Below are the code and all the weights of a small trained network. Each question names an input and a class and asks about switching units off, where a switched-off unit gives its printed mean instead of its output.

import numpy as np


def w(rows, s, z=0):
    codes = np.array(rows[::2]) - 128.0
    scale = np.full(codes.shape[1], s)
    scale[-1] = z or s
    return codes * scale


def f(y):
    return y / 2 * (1 + np.tanh(0.7978845608 * (y + 0.044715 * y**3)))


def log_softmax(a):
    a = a - a.max(-1, keepdims=True)
    return a - np.log(np.exp(a).sum(-1, keepdims=True))


def net(x, mask):
    res = np.array(x, float).reshape(1, 8) / 4 @ E
    y = f(res @ A[0][:, :-1].T + A[0][:, -1])
    res = res + np.where(mask, y, B[0][:, -1]) @ B[0][:, :-1]
    return log_softmax(res[-1] @ U[:, :-1].T + U[:, -1])


A, B = {}, {}
E = w([
[144,130,125,117,107,121,119,119,96],'x0',
[127,201,231,127,168,210,179,139,87],'x1',
[149,130,118,120,99,125,115,122,84],'x2',
[128,130,130,128,130,128,129,127,131],'x3',
[36,43,193,100,139,154,86,187,24],'x4',
[148,120,122,177,254,90,93,76,88],'x5',
[101,182,172,245,88,124,49,130,185],'x6',
[53,221,67,105,150,64,130,139,98],'x7',
],0.0082)
A[0] = w([
[106,155,185,149,42,127,58,124,171,96],'neuron 0',
[112,37,65,131,68,87,36,141,177,86],'neuron 1',
[154,97,97,114,214,127,143,115,105,254],'neuron 2',
[22,91,151,92,40,172,117,152,121,92],'neuron 3',
[12,222,86,103,152,82,124,131,101,130],'neuron 4',
[239,16,207,166,119,178,90,120,173,77],'neuron 5',
[209,188,95,150,161,118,154,123,180,61],'neuron 6',
[154,68,131,101,144,159,179,143,130,108],'neuron 7',
[152,154,149,245,161,135,15,133,121,75],'neuron 8',
[141,186,207,135,97,174,137,136,117,123],'neuron 9',
[224,195,115,136,103,120,107,130,155,100],'neuron 10',
[61,75,172,152,172,113,54,161,64,71],'neuron 11',
[126,152,109,85,41,149,196,132,186,111],'neuron 12',
[144,205,215,117,167,184,137,139,97,100],'neuron 13',
[180,124,154,182,240,87,62,90,98,97],'neuron 14',
],0.012,0.0077)
B[0] = w([
[193,71,111,81,105,132,151,165,108,207],'neuron 0',
[64,207,103,123,156,98,254,99,148,234],'neuron 1',
[174,96,144,103,112,139,180,156,135,254],'neuron 2',
[146,105,206,148,176,155,102,122,157,223],'neuron 3',
[142,139,55,149,56,138,38,154,91,245],'neuron 4',
[96,181,56,145,85,126,11,148,82,252],'neuron 5',
[105,94,144,125,168,113,97,29,76,205],'neuron 6',
[176,103,70,150,81,101,115,133,119,186],'neuron 7',
[210,59,96,77,113,129,168,157,90,229],'neuron 8',
[79,179,125,121,130,116,200,118,141,208],'neuron 9',
[107,99,187,156,198,156,75,96,149,200],'neuron 10',
[131,101,165,154,196,134,84,33,133,236],'neuron 11',
[146,102,206,136,141,158,115,181,132,213],'neuron 12',
[99,136,62,129,142,63,199,99,166,227],'neuron 13',
[80,171,231,135,93,163,135,209,192,240],'neuron 14',
],0.016,0.011)
U = w([
[115,109,180,175,221,147,92,19,97,64],'0',
[91,219,38,180,68,137,58,170,68,133],'1',
[112,161,218,144,131,178,163,215,157,254],'2',
[61,204,60,133,160,67,255,101,130,47],'3',
[235,52,88,72,133,135,205,174,77,130],'4',
],0.007,0.0055)

Each question gives the input, the list of numbers given to net, and the class t.
The units are the neurons (one row each of A and B). Each row of codes is followed by its name. A weight is (code - 128) times the scale printed after its matrix; where a second scale follows, it is the last column's (A, B and U).
mask holds one flag per neuron, in row order. A switched-off neuron (its flag False) gives its mean, the last column of its row in B, instead of its output. The means were averaged over made-up inputs and are rounded, as every weight is.
A unit's drop is (log p(t) with every unit on - log p(t) with that unit switched off) / (log p(t) with every unit on - log p(t) with every unit switched off).
The circuit of an input: a set's keep is (log p(t) with only the set's units on - log p(t) with every unit switched off) / (log p(t) with every unit on - log p(t) with every unit switched off). Starting from the 12 units with the biggest drops (on a tie, the unit counted first), units are removed one at a time, each time the one whose removal leaves the highest keep (on an exact tie, the one counted first), for as long as the keep stays at least 0.8.
units of the circuit, in order: the units of the circuit, biggest drop first
top k neurons: the k neurons with the biggest drops, biggest first
drop of u: that unit's drop, to one decimal
input [-2,1,1,4,8,-8,-7,-1], class 0: units of the circuit, in order -> [neuron 3; neuron 14]
input [4,3,-3,2,5,4,8,-1], class 4: units of the circuit, in order -> [neuron 8]
input [8,6,7,6,-5,4,0,2], class 3: top 3 neurons -> [neuron 13; neuron 11; neuron 3]
input [2,-6,-5,-7,6,-7,2,6], class 2: top 2 neurons -> [neuron 3; neuron 5]
input [2,6,1,7,-3,1,1,-7], class 1: top 2 neurons -> [neuron 5; neuron 1]
input [-5,-3,-8,4,1,4,-4,0], class 2: top 3 neurons -> [neuron 8; neuron 0; neuron 14]
input [-3,-4,3,2,-4,8,3,-7], class 2: top 2 neurons -> [neuron 14; neuron 4]
input [8,8,-2,-5,1,-2,6,-2], class 3: top 2 neurons -> [neuron 9; neuron 13]
input [-8,7,2,-7,-3,-3,8,-2], class 4: top 2 neurons -> [neuron 0; neuron 8]
input [6,-7,-2,6,7,2,-5,7], class 0: top 2 neurons -> [neuron 11; neuron 5]
input [7,5,-6,-1,6,7,-4,-1], class 2: top 3 neurons -> [neuron 14; neuron 2; neuron 6]
input [4,-3,4,-8,-7,2,5,7], class 0: top 3 neurons -> [neuron 10; neuron 6; neuron 5]
input [3,7,8,6,5,8,-6,7], class 2: top 2 neurons -> [neuron 14; neuron 5]
input [1,-7,1,-3,2,4,3,-7], class 1: top 3 neurons -> [neuron 5; neuron 13; neuron 9]
input [-8,6,3,-5,0,4,3,2], class 3: units of the circuit, in order -> [neuron 13]
input [-6,-7,0,-2,2,0,4,5], class 3: top 2 neurons -> [neuron 1; neuron 5]
input [4,-6,-7,-6,-6,1,-3,-6], class 0: top 3 neurons -> [neuron 6; neuron 4; neuron 10]
input [-7,-3,1,-8,-3,-7,-5,-1], class 2: top 2 neurons -> [neuron 12; neuron 8]
input [2,6,-6,-8,0,-1,0,-7], class 1: drop of neuron 1 -> 0.1
input [-4,-8,3,-6,4,0,1,-1], class 3: units of the circuit, in order -> [neuron 1]
input [-5,0,-7,-6,2,5,1,-4], class 2: drop of neuron 2 -> 0.1
input [7,2,6,2,5,2,0,-8], class 1: drop of neuron 5 -> 1.6
input [6,7,-7,6,-2,-4,0,-2], class 3: drop of neuron 13 -> 0.3
